Here is a tiny trained network, its code and every weight. The questions are about switching its units off for an input and a class, where a switched-off unit gives its printed mean instead of its output.

import numpy as np


def w(rows, s, z=0):
    codes = np.array(rows[::2]) - 128.0
    scale = np.full(codes.shape[1], s)
    scale[-1] = z or s
    return codes * scale


def norm(h):
    return h / np.sqrt((h * h).mean(-1, keepdims=True) + 1e-5)


def f(y):
    return np.maximum(y, 0)


def log_softmax(a):
    a = a - a.max(-1, keepdims=True)
    return a - np.log(np.exp(a).sum(-1, keepdims=True))


def net(x, mask):
    res = np.array(x, float).reshape(1, 2) / 4 @ E
    u = 0
    for l in range(3):
        y = f(norm(res) @ A[l][:, :-1].T + A[l][:, -1])
        res = res + np.where(mask[u : u + 4], y, B[l][:, -1]) @ B[l][:, :-1]
        u += 4
    return log_softmax(norm(res)[-1] @ U[:, :-1].T + U[:, -1])


A, B = {}, {}
E = w([
[29,129,2,168,104,126,174,86,131],'x0',
[97,153,159,198,208,179,102,167,55],'x1',
],0.0052)
A[0] = w([
[95,179,137,222,198,158,211,100,75,134],'0.n0',
[129,86,164,91,52,115,176,71,199,1],'0.n1',
[118,3,35,100,46,128,105,103,126,90],'0.n2',
[253,94,148,87,123,211,90,175,122,185],'0.n3',
],0.0035,0.00093)
B[0] = w([
[254,171,190,49,132,124,172,84,178,254],'0.n0',
[193,191,26,130,254,221,247,14,211,227],'0.n1',
[205,161,228,103,180,98,89,111,130,243],'0.n2',
[142,79,119,217,109,62,173,198,55,247],'0.n3',
],0.0043,0.0033)
A[1] = w([
[61,104,3,121,123,158,186,80,91,254],'1.n0',
[107,72,141,232,146,138,160,138,99,82],'1.n1',
[104,164,164,213,178,225,78,155,117,98],'1.n2',
[136,97,147,138,101,57,191,179,89,85],'1.n3',
],0.006,0.00048)
B[1] = w([
[173,100,170,171,125,136,90,215,108,254],'1.n0',
[116,180,123,66,153,96,134,77,218,177],'1.n1',
[255,79,103,124,101,124,178,71,183,199],'1.n2',
[88,152,56,113,110,155,70,150,79,176],'1.n3',
],0.007,0.0063)
A[2] = w([
[187,253,57,117,185,117,160,111,138,123],'2.n0',
[171,35,157,200,110,124,103,182,75,248],'2.n1',
[154,219,216,180,244,191,169,123,83,77],'2.n2',
[228,119,146,104,181,163,65,85,46,124],'2.n3',
],0.0045,0.0017)
B[2] = w([
[9,134,225,131,158,140,120,145,40,248],'2.n0',
[149,14,4,209,31,164,121,170,190,253],'2.n1',
[8,211,134,33,140,39,102,113,118,203],'2.n2',
[33,132,78,142,93,155,141,102,146,242],'2.n3',
],0.0047,0.0053)
U = w([
[177,66,78,176,66,124,56,234,125,254],'0',
[161,144,159,109,174,110,210,44,185,152],'1',
[1,173,152,62,146,88,81,119,49,19],'2',
],0.0081,0.00099)

Each question gives the input, the list of numbers given to net, and the class t.
The units are the neurons (one row each of A and B). Each row of codes is followed by its name. A weight is (code - 128) times the scale printed after its matrix; where a second scale follows, it is the last column's (A, B and U).
mask holds one flag per neuron, layer by layer. A switched-off neuron (its flag False) gives its mean, the last column of its row in B, instead of its output. The means were averaged over made-up inputs and are rounded, as every weight is.
A unit's drop is (log p(t) with every unit on - log p(t) with that unit switched off) / (log p(t) with every unit on - log p(t) with every unit switched off).
The circuit of an input: a set's keep is (log p(t) with only the set's units on - log p(t) with every unit switched off) / (log p(t) with every unit on - log p(t) with every unit switched off). Starting from all 12 units, units are removed one at a time, each time the one whose removal leaves the highest keep (on an exact tie, the one counted first), for as long as the keep stays at least 0.8.
circuit, biggest first: the units of the circuit, biggest drop first
top k neurons: the k neurons with the biggest drops, biggest first
top k neurons in layer l: the k neurons of layer l with the biggest drops, biggest first
drop when u is switched off: that unit's drop, to one decimal
input [4,5], class 1: top 2 neurons : [1.n2; 0.n0]
input [3,4], class 1: top neuron in layer 0 : [0.n1]
input [-2,3], class 2: top 2 neurons : [1.n0; 0.n3]
input [-6,8], class 1: top 2 neurons in layer 2 : [2.n2; 2.n3]
input [-7,8], class 1: top 2 neurons : [1.n2; 1.n0]
input [0,3], class 2: top 2 neurons : [1.n0; 0.n0]
input [6,8], class 1: circuit, biggest first : [1.n2; 1.n1]
input [2,1], class 2: top 2 neurons : [0.n0; 1.n2]
input [-1,1], class 2: top 2 neurons : [1.n1; 1.n0]
input [0,5], class 1: top 2 neurons : [1.n2; 1.n0]
input [5,8], class 1: top 2 neurons : [1.n2; 1.n1]
input [-2,0], class 2: top 2 neurons in layer 1 : [1.n1; 1.n0]
input [1,4], class 1: top 2 neurons in layer 1 : [1.n2; 1.n0]
input [3,-1], class 2: top 2 neurons : [0.n2; 1.n2]
input [1,2], class 2: top 2 neurons : [0.n0; 1.n2]
input [0,2], class 2: top neuron : [0.n0]
input [-2,2], class 2: top 3 neurons in layer 1 : [1.n0; 1.n1; 1.n3]
input [-2,6], class 1: top 2 neurons in layer 1 : [1.n2; 1.n0]
input [-1,-2], class 2: drop when 1.n2 is switched off : 0.7
input [1,8], class 1: drop when 0.n3 is switched off : 0.0
input [-1,2], class 2: drop when 1.n0 is switched off : 1.0
